Here is a tiny trained network, its code and every weight. The questions are about switching its units off for an input and a class, where a switched-off unit gives its printed mean instead of its output.

import numpy as np


def w(rows, s, z=0):
    codes = np.array(rows[::2]) - 128.0
    scale = np.full(codes.shape[1], s)
    scale[-1] = z or s
    return codes * scale


def f(y):
    return y / 2 * (1 + np.tanh(0.7978845608 * (y + 0.044715 * y**3)))


def log_softmax(a):
    a = a - a.max(-1, keepdims=True)
    return a - np.log(np.exp(a).sum(-1, keepdims=True))


def net(x, mask):
    res = np.array(x, float).reshape(1, 6) / 4 @ E
    y = f(res @ A[0][:, :-1].T + A[0][:, -1])
    res = res + np.where(mask, y, B[0][:, -1]) @ B[0][:, :-1]
    return log_softmax(res[-1] @ U[:, :-1].T + U[:, -1])


A, B = {}, {}
E = w([
[128,129,127,129],'x0',
[91,120,255,105],'x1',
[208,194,132,69],'x2',
[127,125,128,126],'x3',
[42,146,94,63],'x4',
[73,242,135,244],'x5',
],0.007)
A[0] = w([
[124,204,101,171,64],'n1',
[110,90,130,120,167],'n2',
[111,215,160,143,88],'n3',
[168,77,202,207,194],'n4',
[130,182,148,181,116],'n5',
[230,112,161,181,142],'n6',
[95,202,116,122,119],'n7',
[177,218,107,62,102],'n8',
[62,70,85,180,76],'n9',
[156,182,65,114,144],'n10',
[76,56,100,168,103],'n11',
[77,56,146,171,69],'n12',
[174,56,170,91,122],'n13',
[128,154,124,181,66],'n14',
[68,36,109,180,46],'n15',
[166,220,163,54,64],'n16',
[123,106,127,143,102],'n17',
[155,123,17,191,162],'n18',
[78,123,195,105,124],'n19',
[151,86,90,47,71],'n20',
[101,166,214,163,164],'n21',
[89,150,162,154,91],'n22',
[123,169,245,79,130],'n23',
[85,139,126,101,184],'n24',
[98,86,71,147,71],'n25',
[92,135,234,103,156],'n26',
[123,127,79,141,252],'n27',
[69,141,47,96,139],'n28',
[139,110,131,128,30],'n29',
[145,166,154,77,95],'n30',
[40,176,145,42,156],'n31',
],0.011,0.0038)
B[0] = w([
[82,92,154,109,192],'n1',
[124,117,130,126,168],'n2',
[84,86,134,124,190],'n3',
[141,178,79,94,228],'n4',
[85,119,129,101,192],'n5',
[67,182,38,145,209],'n6',
[102,114,119,115,178],'n7',
[117,131,126,254,208],'n8',
[121,126,129,185,193],'n9',
[161,78,133,165,192],'n10',
[117,150,124,189,188],'n11',
[125,140,130,215,176],'n12',
[62,98,141,96,239],'n13',
[91,130,140,110,155],'n14',
[92,158,132,222,192],'n15',
[101,160,138,233,203],'n16',
[126,148,132,131,125],'n17',
[183,69,114,88,255],'n18',
[169,112,112,121,202],'n19',
[55,83,120,140,228],'n20',
[137,84,124,92,227],'n21',
[121,98,128,137,161],'n22',
[180,73,111,167,253],'n23',
[135,151,110,110,178],'n24',
[136,113,117,166,158],'n25',
[194,78,113,128,250],'n26',
[179,119,150,91,209],'n27',
[147,143,83,102,206],'n28',
[104,131,125,141,108],'n29',
[108,127,130,168,163],'n30',
[109,198,56,92,245],'n31',
],0.018,0.0053)
U = w([
[153,76,87,126,169],'0',
[89,137,134,199,121],'1',
[28,68,119,99,33],'2',
[110,119,71,116,190],'3',
[103,174,38,101,100],'4',
[104,106,97,120,254],'5',
[138,159,176,108,66],'6',
[146,203,246,122,55],'7',
],0.011,0.0056)

Each question gives the input, the list of numbers given to net, and the class t.
The units are the neurons (one row each of A and B). Each row of codes is followed by its name. A weight is (code - 128) times the scale printed after its matrix; where a second scale follows, it is the last column's (A, B and U).
mask holds one flag per neuron, in row order. A switched-off neuron (its flag False) gives its mean, the last column of its row in B, instead of its output. The means were averaged over made-up inputs and are rounded, as every weight is.
A unit's drop is (log p(t) with every unit on - log p(t) with that unit switched off) / (log p(t) with every unit on - log p(t) with every unit switched off).
The circuit of an input: a set's keep is (log p(t) with only the set's units on - log p(t) with every unit switched off) / (log p(t) with every unit on - log p(t) with every unit switched off). Starting from the 12 units with the biggest drops (on a tie, the unit counted first), units are removed one at a time, each time the one whose removal leaves the highest keep (on an exact tie, the one counted first), for as long as the keep stays at least 0.8.
units of the circuit, in order: the units of the circuit, biggest drop first
unit that matters most: the unit with the biggest drop
k most important neurons: the k neurons with the biggest drops, biggest first
drop of u: that unit's drop, to one decimal
input [-4,-6,4,1,2,6], class 0: units of the circuit, in order	[n18]
input [5,4,-5,1,-7,3], class 4: 2 most important neurons	[n4; n6]
input [2,-5,8,5,-3,-7], class 1: units of the circuit, in order	[n8; n16]
input [2,-5,-8,4,-2,-7], class 1: units of the circuit, in order	[n15; n11]
input [2,-6,-2,0,-2,-7], class 2: 2 most important neurons	[n20; n13]
input [2,-6,-6,7,-8,6], class 4: 3 most important neurons	[n4; n6; n23]
input [2,-4,3,1,3,7], class 2: units of the circuit, in order	[n1; n3]
input [-5,-8,6,-6,8,-2], class 0: 2 most important neurons	[n10; n18]
input [-1,7,-2,-7,-3,2], class 0: 2 most important neurons	[n26; n23]
input [-2,2,6,1,4,1], class 1: units of the circuit, in order	[n16; n8]
input [5,-3,-3,-1,6,-5], class 4: 2 most important neurons	[n28; n31]
input [1,-1,8,3,-8,6], class 1: 2 most important neurons	[n8; n16]
input [5,-1,-5,5,1,-7], class 2: units of the circuit, in order	[n13; n20]
input [-4,0,0,-6,8,-1], class 4: unit that matters most	n31
input [0,3,-7,-2,1,-7], class 1: 2 most important neurons	[n15; n12]
input [-7,-8,0,2,8,-1], class 0: 3 most important neurons	[n18; n10; n6]
input [-1,-7,2,-3,-3,4], class 0: 3 most important neurons	[n18; n10; n31]
input [7,7,-2,2,5,6], class 0: 2 most important neurons	[n26; n23]
input [5,-4,7,1,7,8], class 2: drop of n7	0.3
input [-6,-3,2,7,-7,5], class 4: units of the circuit, in order	[n6]
input [1,-6,-7,4,-8,5], class 4: drop of n3	0.1
input [-1,0,8,3,5,4], class 1: drop of n8	0.2
